Here is a tiny trained network, its code and every weight. The questions are about switching its units off for an input and a class, where a switched-off unit gives its printed mean instead of its output.

import numpy as np


def w(rows, s, z=0):
    codes = np.array(rows[::2]) - 128.0
    scale = np.full(codes.shape[1], s)
    scale[-1] = z or s
    return codes * scale


def f(y):
    return np.maximum(y, 0)


def log_softmax(a):
    a = a - a.max(-1, keepdims=True)
    return a - np.log(np.exp(a).sum(-1, keepdims=True))


def net(x, mask):
    res = np.array(x, float).reshape(1, 8) / 4 @ E
    y = f(res @ A[0][:, :-1].T + A[0][:, -1])
    res = res + np.where(mask, y, B[0][:, -1]) @ B[0][:, :-1]
    return log_softmax(res[-1] @ U[:, :-1].T + U[:, -1])


A, B = {}, {}
E = w([
[125,173,123,155,156,2],'x0',
[88,146,42,79,231,53],'x1',
[180,236,39,73,122,144],'x2',
[80,110,99,127,182,103],'x3',
[109,157,110,48,163,60],'x4',
[123,124,179,187,133,179],'x5',
[132,204,209,88,215,162],'x6',
[80,122,21,180,199,143],'x7',
],0.0081)
A[0] = w([
[243,164,135,131,87,145,219],'N0',
[176,163,171,87,48,174,253],'N1',
[162,77,102,89,113,130,98],'N2',
[94,120,137,17,245,153,224],'N3',
[109,40,156,88,156,75,178],'N4',
[83,46,154,164,116,105,62],'N5',
[109,151,108,158,145,26,105],'N6',
],0.011,0.002)
B[0] = w([
[189,84,94,150,157,128,219],'N0',
[172,54,129,194,144,101,240],'N1',
[109,80,134,145,155,139,155],'N2',
[63,176,108,183,99,177,252],'N3',
[109,2,78,56,184,197,190],'N4',
[104,200,64,205,108,147,203],'N5',
[178,172,193,64,151,97,205],'N6',
],0.0097,0.011)
U = w([
[112,79,11,153,145,187,240],'0',
[168,203,65,132,161,64,176],'1',
[28,241,104,233,107,211,85],'2',
[82,188,118,2,172,82,1],'3',
[168,76,152,231,139,47,95],'4',
],0.0085,0.0044)

Each question gives the input, the list of numbers given to net, and the class t.
The units are the neurons (one row each of A and B). Each row of codes is followed by its name. A weight is (code - 128) times the scale printed after its matrix; where a second scale follows, it is the last column's (A, B and U).
mask holds one flag per neuron, in row order. A switched-off neuron (its flag False) gives its mean, the last column of its row in B, instead of its output. The means were averaged over made-up inputs and are rounded, as every weight is.
A unit's drop is (log p(t) with every unit on - log p(t) with that unit switched off) / (log p(t) with every unit on - log p(t) with every unit switched off).
The circuit of an input: a set's keep is (log p(t) with only the set's units on - log p(t) with every unit switched off) / (log p(t) with every unit on - log p(t) with every unit switched off). Starting from all 7 units, units are removed one at a time, each time the one whose removal leaves the highest keep (on an exact tie, the one counted first), for as long as the keep stays at least 0.8.
units of the circuit, in order: the units of the circuit, biggest drop first
unit that matters most: the unit with the biggest drop
k most important neurons: the k neurons with the biggest drops, biggest first
drop when u is switched off: that unit's drop, to one decimal
input [4,0,0,5,1,-2,-2,3], class 3: units of the circuit, in order => N6; N1; N0
input [7,-4,-4,3,-1,2,-2,4], class 2: 2 most important neurons => N5; N1
input [-8,6,8,-6,3,-3,5,-4], class 2: unit that matters most => N3
input [-1,2,-2,-7,-4,-3,-2,-2], class 4: units of the circuit, in order => N4; N3
input [-8,-6,-7,-2,3,3,-8,7], class 2: 3 most important neurons => N5; N0; N1
input [7,3,8,2,4,6,5,2], class 3: units of the circuit, in order => N6; N1
input [4,4,-3,-1,-3,0,-5,-7], class 1: 2 most important neurons => N1; N6
input [6,-4,-8,4,-2,-6,7,-2], class 0: 2 most important neurons => N4; N5
input [-3,7,7,-5,4,-4,-7,4], class 1: 2 most important neurons => N4; N6
input [-1,-6,0,3,-3,7,-5,-2], class 4: 3 most important neurons => N3; N1; N4
input [-5,-7,-2,4,-2,-7,7,0], class 4: 3 most important neurons => N1; N4; N5
input [-8,8,5,2,0,4,-3,3], class 2: units of the circuit, in order => N3; N4
input [6,5,6,5,4,6,-6,-3], class 3: 2 most important neurons => N6; N1
input [2,8,-2,4,8,6,-2,6], class 3: units of the circuit, in order => N6
input [1,6,2,-4,4,3,-2,5], class 3: units of the circuit, in order => N6; N1
input [-6,0,3,3,1,-4,8,-6], class 2: 2 most important neurons => N3; N4
input [-6,3,-3,-5,-3,7,-5,5], class 2: units of the circuit, in order => N4; N5
input [8,5,5,1,-6,-2,8,-1], class 2: 2 most important neurons => N3; N4
input [4,3,5,6,-7,-1,-4,-1], class 1: drop when N3 is switched off => 0.1
input [-3,5,3,6,6,-3,5,-6], class 2: unit that matters most => N3
input [-2,0,1,-2,-3,6,4,-2], class 4: drop when N4 is switched off => 0.1
input [0,7,-5,-4,2,7,-3,-4], class 0: drop when N4 is switched off => 1.0
input [4,-8,-7,5,-8,2,1,8], class 2: drop when N5 is switched off => 0.3
